Below are the code and all the weights of a small trained network. Each question names an input and a target symbol and asks about switching units off, where a switched-off unit gives its printed mean instead of its output.

import numpy as np


def w(rows, s, z=0):
    codes = np.array(rows[::2]) - 128.0
    scale = np.full(codes.shape[1], s)
    scale[-1] = z or s
    return codes * scale


def f(y):
    return np.maximum(y, 0)


def softmax(a):
    e = np.exp(a - a.max(-1, keepdims=True))
    return e / e.sum(-1, keepdims=True)


def log_softmax(a):
    a = a - a.max(-1, keepdims=True)
    return a - np.log(np.exp(a).sum(-1, keepdims=True))


def net(x, mask):
    ids = ['ΔΩαβγεζηλμξπφ'.index(c) for c in x.split()]
    T = len(ids)
    res = E[ids] + P[:T]
    r = res
    for j in range(2):
        rows = slice(2 * j, 2 * j + 2)
        q, k, v = (r @ M[0][rows].T for M in (Q, K, V))
        z = softmax(np.where(np.tri(T) > 0, q @ k.T / 2**0.5, -1e9)) @ v
        o = O[0][rows]
        res = res + np.where(mask[j], z, o[:, -1]) @ o[:, :-1]
    y = f(res @ A[0][:, :-1].T + A[0][:, -1])
    res = res + np.where(mask[2:6], y, B[0][:, -1]) @ B[0][:, :-1]
    return log_softmax(res[-1] @ U[:, :-1].T + U[:, -1])


Q, K, V, O, A, B = {}, {}, {}, {}, {}, {}
E = w([
[134,140,114,121,151,93],'Δ',
[186,174,236,160,105,128],'Ω',
[74,165,47,202,168,115],'α',
[156,78,120,125,185,74],'β',
[162,116,112,137,164,100],'γ',
[239,205,68,162,56,120],'ε',
[215,6,2,148,136,72],'ζ',
[126,182,179,129,144,140],'η',
[198,245,217,228,121,66],'λ',
[116,164,181,117,146,148],'μ',
[134,125,139,204,208,15],'ξ',
[150,144,114,140,166,108],'π',
[67,139,97,48,139,103],'φ',
],0.018)
P = w([
[114,83,161,115,112,138],'0',
[157,221,114,137,196,223],'1',
[117,127,141,100,123,80],'2',
[154,173,111,174,170,210],'3',
[119,151,125,111,121,64],'4',
[156,152,112,201,162,194],'5',
[125,158,120,124,127,45],'6',
[155,132,112,229,152,177],'7',
[129,166,104,143,119,35],'8',
[154,110,108,254,148,161],'9',
[129,177,96,162,107,35],'10',
],0.015)
Q[0] = w([
[145,88,84,130,190,184],'h1',
[114,146,160,120,175,64],'h1',
[111,154,129,121,154,3],'h2',
[101,59,83,151,125,255],'h2',
],0.014)
K[0] = w([
[199,50,100,63,203,133],'h1',
[9,130,128,232,188,58],'h1',
[142,146,64,230,103,68],'h2',
[73,99,203,2,137,219],'h2',
],0.009)
V[0] = w([
[177,146,173,161,126,83],'h1',
[166,134,180,27,60,145],'h1',
[130,196,251,130,109,133],'h2',
[14,97,183,142,227,94],'h2',
],0.011)
O[0] = w([
[159,120,211,105,140,65,231],'h1',
[44,1,137,107,132,187,1],'h1',
[63,168,116,214,83,116,174],'h2',
[106,152,182,156,250,50,100],'h2',
],0.0093,0.0094)
A[0] = w([
[125,95,160,128,1,31,229],'n1',
[5,60,129,135,172,145,96],'n2',
[57,157,60,68,159,95,255],'n3',
[132,171,248,75,113,157,106],'n4',
],0.0087,0.00087)
B[0] = w([
[70,99,170,86,116,179,249],'n1',
[110,128,106,84,222,168,142],'n2',
[179,137,159,179,148,143,148],'n3',
[119,110,4,171,163,105,210],'n4',
],0.013,0.012)
U = w([
[96,88,138,142,114,106,104],'Δ',
[78,3,151,192,116,111,131],'Ω',
[159,183,122,196,129,194,234],'α',
[138,19,223,171,134,103,104],'β',
[178,2,221,254,100,142,156],'γ',
[103,121,135,113,65,153,133],'ε',
[91,62,36,88,86,44,116],'ζ',
[79,95,106,149,121,119,54],'η',
[11,114,123,126,47,23,73],'λ',
[63,103,88,132,128,114,74],'μ',
[51,106,93,120,118,10,4],'ξ',
[172,60,185,249,122,175,213],'π',
[103,117,167,125,142,161,68],'φ',
],0.0067,0.0044)

Each question gives the input, a string of symbols that net reads in full, and the target symbol t.
The units are the heads (2 rows each of Q, K, V and O) and the neurons (one row each of A and B). Each row of codes is followed by its name. A weight is (code - 128) times the scale printed after its matrix; where a second scale follows, it is the last column's (O, A, B and U).
mask holds one flag per unit, heads first, then neurons. A switched-off unit (its flag False) gives its mean, the last column of its rows in O or B, instead of its output. The means were averaged over made-up inputs and are rounded, as every weight is.
A unit's drop is (log p(t) with every unit on - log p(t) with that unit switched off) / (log p(t) with every unit on - log p(t) with every unit switched off).
The circuit of an input: a set's keep is (log p(t) with only the set's units on - log p(t) with every unit switched off) / (log p(t) with every unit on - log p(t) with every unit switched off). Starting from all 6 units, units are removed one at a time, each time the one whose removal leaves the highest keep (on an exact tie, the one counted first), for as long as the keep stays at least 0.8.
circuit, biggest first: the units of the circuit, biggest drop first
top k neurons: the k neurons with the biggest drops, biggest first
heads that matter: for each layer, one digit per head in row order, 1 if its drop is at least 0.15 and else 0, layers parted by /
drop when u is switched off: that unit's drop, to one decimal
input λ φ β, target λ: circuit, biggest first : h2
input η γ φ φ η λ Δ, target λ: circuit, biggest first : h2, n1
input ξ γ μ, target ξ: circuit, biggest first : h2, n4
input λ λ η ε γ, target ε: top 2 neurons : n1, n4
input Ω ξ π η α, target α: top 2 neurons : n3, n1
input ζ ξ β λ η β γ Ω γ, target λ: heads that matter : 01
input Ω γ β Δ α β γ Δ Ω π Δ, target α: circuit, biggest first : h1, n3
input ξ Ω φ ζ, target α: top 2 neurons : n1, n4
input γ ζ Ω Δ β φ Δ Ω ξ β μ, target ξ: heads that matter : 11
input β φ φ μ λ Ω Δ π μ μ Ω, target λ: circuit, biggest first : h2, n1
input γ μ ξ Ω ξ φ Δ Ω ζ β η, target ζ: circuit, biggest first : h2, n4
input φ Ω α Ω φ ξ φ Δ Δ Ω Ω, target ξ: top 2 neurons : n4, n3
input ζ Ω Ω γ β, target ζ: circuit, biggest first : h2, n1
input γ ζ α β λ ζ ζ η Δ, target ζ: circuit, biggest first : h2
input β Ω Δ α Ω φ μ, target α: top 2 neurons : n1, n3
input μ β Ω, target Ω: top 2 neurons : n4, n1
input Ω ζ β, target ζ: drop when n3 is switched off : 0.1
input α β ε μ β Δ β η β, target ε: drop when n4 is switched off : 0.2
input λ β β Ω Ω Ω λ γ Δ ε μ, target ε: drop when h1 is switched off : -0.2
input γ Ω Ω Ω λ ζ ε, target ε: top neuron : n1
